Below are the code and all the weights of a small trained network. Each question names an input and a target symbol and asks about switching units off, where a switched-off unit gives its printed mean instead of its output.

import numpy as np


def w(rows, s, z=0):
    codes = np.array(rows[::2]) - 128.0
    scale = np.full(codes.shape[1], s)
    scale[-1] = z or s
    return codes * scale


def norm(h):
    return h / np.sqrt((h * h).mean(-1, keepdims=True) + 1e-5)


def f(y):
    return y / 2 * (1 + np.tanh(0.7978845608 * (y + 0.044715 * y**3)))


def softmax(a):
    e = np.exp(a - a.max(-1, keepdims=True))
    return e / e.sum(-1, keepdims=True)


def log_softmax(a):
    a = a - a.max(-1, keepdims=True)
    return a - np.log(np.exp(a).sum(-1, keepdims=True))


def net(x, mask):
    ids = ['αβεζμξπστω'.index(c) for c in x.split()]
    T = len(ids)
    res = E[ids] + P[:T]
    q, k, v = (norm(res) @ M[0].T for M in (Q, K, V))
    z = softmax(np.where(np.tri(T) > 0, q @ k.T / 3**0.5, -1e9)) @ v
    res = res + np.where(mask[0], z, O[0][:, -1]) @ O[0][:, :-1]
    y = f(norm(res) @ A[0][:, :-1].T + A[0][:, -1])
    res = res + np.where(mask[1:9], y, B[0][:, -1]) @ B[0][:, :-1]
    return log_softmax(norm(res)[-1] @ U[:, :-1].T + U[:, -1])


Q, K, V, O, A, B = {}, {}, {}, {}, {}, {}
E = w([
[201,187,91,113,147,93],'α',
[137,188,81,121,82,233],'β',
[185,162,65,75,110,124],'ε',
[154,209,158,191,119,199],'ζ',
[195,159,54,50,110,119],'μ',
[160,204,153,216,141,203],'ξ',
[168,249,136,92,66,195],'π',
[144,191,94,4,175,208],'σ',
[193,156,201,141,173,181],'τ',
[225,61,80,98,105,208],'ω',
],0.0036)
P = w([
[117,149,85,195,169,93],'0',
[156,159,74,179,170,127],'1',
[253,93,91,152,130,119],'2',
[102,135,115,177,149,107],'3',
[150,149,93,141,172,162],'4',
[240,75,125,132,110,143],'5',
[95,125,131,173,131,120],'6',
[134,136,116,125,155,182],'7',
[220,64,161,124,93,163],'8',
[80,116,144,165,117,133],'9',
[114,126,132,101,135,205],'10',
[201,48,203,98,72,186],'11',
[67,99,156,148,114,139],'12',
[131,144,70,106,133,201],'13',
],0.0046)
Q[0] = w([
[170,18,159,153,96,83],'H0',
[98,72,135,193,66,3],'H0',
[231,134,145,111,80,210],'H0',
],0.013)
K[0] = w([
[190,233,9,141,123,254],'H0',
[157,255,21,189,200,90],'H0',
[58,146,165,23,56,247],'H0',
],0.0071)
V[0] = w([
[107,67,47,139,153,230],'H0',
[95,75,186,91,253,111],'H0',
[127,206,150,45,156,138],'H0',
],0.0046)
O[0] = w([
[54,55,66,138,190,130,251],'H0',
[201,122,113,143,253,128,59],'H0',
[129,225,100,70,173,75,243],'H0',
],0.0063,0.0026)
A[0] = w([
[108,114,111,122,95,3,237],'N0',
[154,33,132,117,104,172,69],'N1',
[157,9,111,118,164,143,255],'N2',
[42,147,130,112,94,157,126],'N3',
[254,103,161,111,190,170,104],'N4',
[215,118,112,91,122,171,188],'N5',
[236,97,190,100,81,83,240],'N6',
[101,125,171,96,152,124,176],'N7',
],0.0077,0.0017)
B[0] = w([
[152,60,165,105,128,157,127],'N0',
[164,148,81,177,74,204,138],'N1',
[218,190,104,194,111,147,192],'N2',
[191,109,136,155,171,26,211],'N3',
[182,120,195,160,159,71,252],'N4',
[107,89,207,191,137,107,253],'N5',
[2,151,192,134,117,202,154],'N6',
[180,187,71,175,140,95,145],'N7',
],0.0065,0.0037)
U = w([
[2,152,198,105,78,180,252],'α',
[59,80,81,185,119,75,58],'β',
[131,62,130,92,112,115,79],'ε',
[65,146,127,190,115,101,38],'ζ',
[133,55,114,66,97,131,174],'μ',
[11,136,86,218,139,132,98],'ξ',
[169,237,132,76,3,65,95],'π',
[83,225,59,28,211,182,233],'σ',
[231,125,249,156,196,140,120],'τ',
[211,128,44,170,52,233,156],'ω',
],0.0066,0.004)

Each question gives the input, a string of symbols that net reads in full, and the target symbol t.
The units are the heads (3 rows each of Q, K, V and O) and the neurons (one row each of A and B). Each row of codes is followed by its name. A weight is (code - 128) times the scale printed after its matrix; where a second scale follows, it is the last column's (O, A, B and U).
mask holds one flag per unit, heads first, then neurons. A switched-off unit (its flag False) gives its mean, the last column of its rows in O or B, instead of its output. The means were averaged over made-up inputs and are rounded, as every weight is.
A unit's drop is (log p(t) with every unit on - log p(t) with that unit switched off) / (log p(t) with every unit on - log p(t) with every unit switched off).
The circuit of an input: a set's keep is (log p(t) with only the set's units on - log p(t) with every unit switched off) / (log p(t) with every unit on - log p(t) with every unit switched off). Starting from all 9 units, units are removed one at a time, each time the one whose removal leaves the highest keep (on an exact tie, the one counted first), for as long as the keep stays at least 0.8.
units of the circuit, in order: the units of the circuit, biggest drop first
most important unit: the unit with the biggest drop
k most important neurons: the k neurons with the biggest drops, biggest first
input ξ σ τ σ μ σ π τ ω σ ζ α ω π, target ω: units of the circuit, in order : (H0; N2; N1)
input σ σ τ σ μ π ζ ξ, target π: units of the circuit, in order : (H0; N5; N4; N3)
input ζ σ σ τ π τ μ, target μ: 3 most important neurons : (N0; N4; N6)
input μ β ε μ σ σ ε ε τ ζ σ, target τ: units of the circuit, in order : (H0; N5)
input τ σ ξ σ μ, target σ: most important unit : N3
input μ ξ β σ σ σ μ β μ π, target π: 3 most important neurons : (N5; N4; N3)
input β τ μ β α β σ μ σ β σ σ τ ε, target τ: units of the circuit, in order : (H0; N5)
input σ ε β π π μ μ σ σ τ σ β, target ω: 2 most important neurons : (N1; N4)
input ζ ξ τ π τ ξ, target α: units of the circuit, in order : (H0; N6)
input σ α β τ τ μ τ τ σ σ, target σ: 3 most important neurons : (N4; N5; N2)
input τ β μ, target ω: 3 most important neurons : (N2; N1; N4)
input β σ τ ζ τ σ μ π α β σ σ τ, target σ: units of the circuit, in order : (N5; N4)
input ξ π π ξ β, target π: 2 most important neurons : (N3; N5)
input μ σ π σ ξ, target σ: 3 most important neurons : (N5; N4; N2)
input τ ξ ε σ σ τ β π σ ω, target ω: units of the circuit, in order : (N1)
input ω π σ ξ σ ω α π β π ω ω σ α, target ω: units of the circuit, in order : (H0; N2; N4)
input ξ σ σ τ ζ π π β ε τ ξ ζ, target ω: 4 most important neurons : (N1; N4; N5; N3)
input μ τ ω σ π ω τ μ, target ω: units of the circuit, in order : (H0; N1)
input β ζ π σ σ ξ σ μ, target σ: 2 most important neurons : (N3; N4)
input π μ μ β σ ξ σ α, target σ: units of the circuit, in order : (N3; H0)
input ω τ α σ σ σ τ σ σ ω π ω π ζ, target ω: 2 most important neurons : (N4; N5)
input α ω μ ε ω σ τ τ μ σ β ω ω σ, target ω: 2 most important neurons : (N2; N1)
input τ ζ τ μ, target μ: 2 most important neurons : (N0; N4)
input ζ α ζ σ σ μ σ ξ, target σ: most important unit : N5
input σ σ μ σ π μ ω ω σ π σ σ σ π, target σ: 2 most important neurons : (N4; N2)
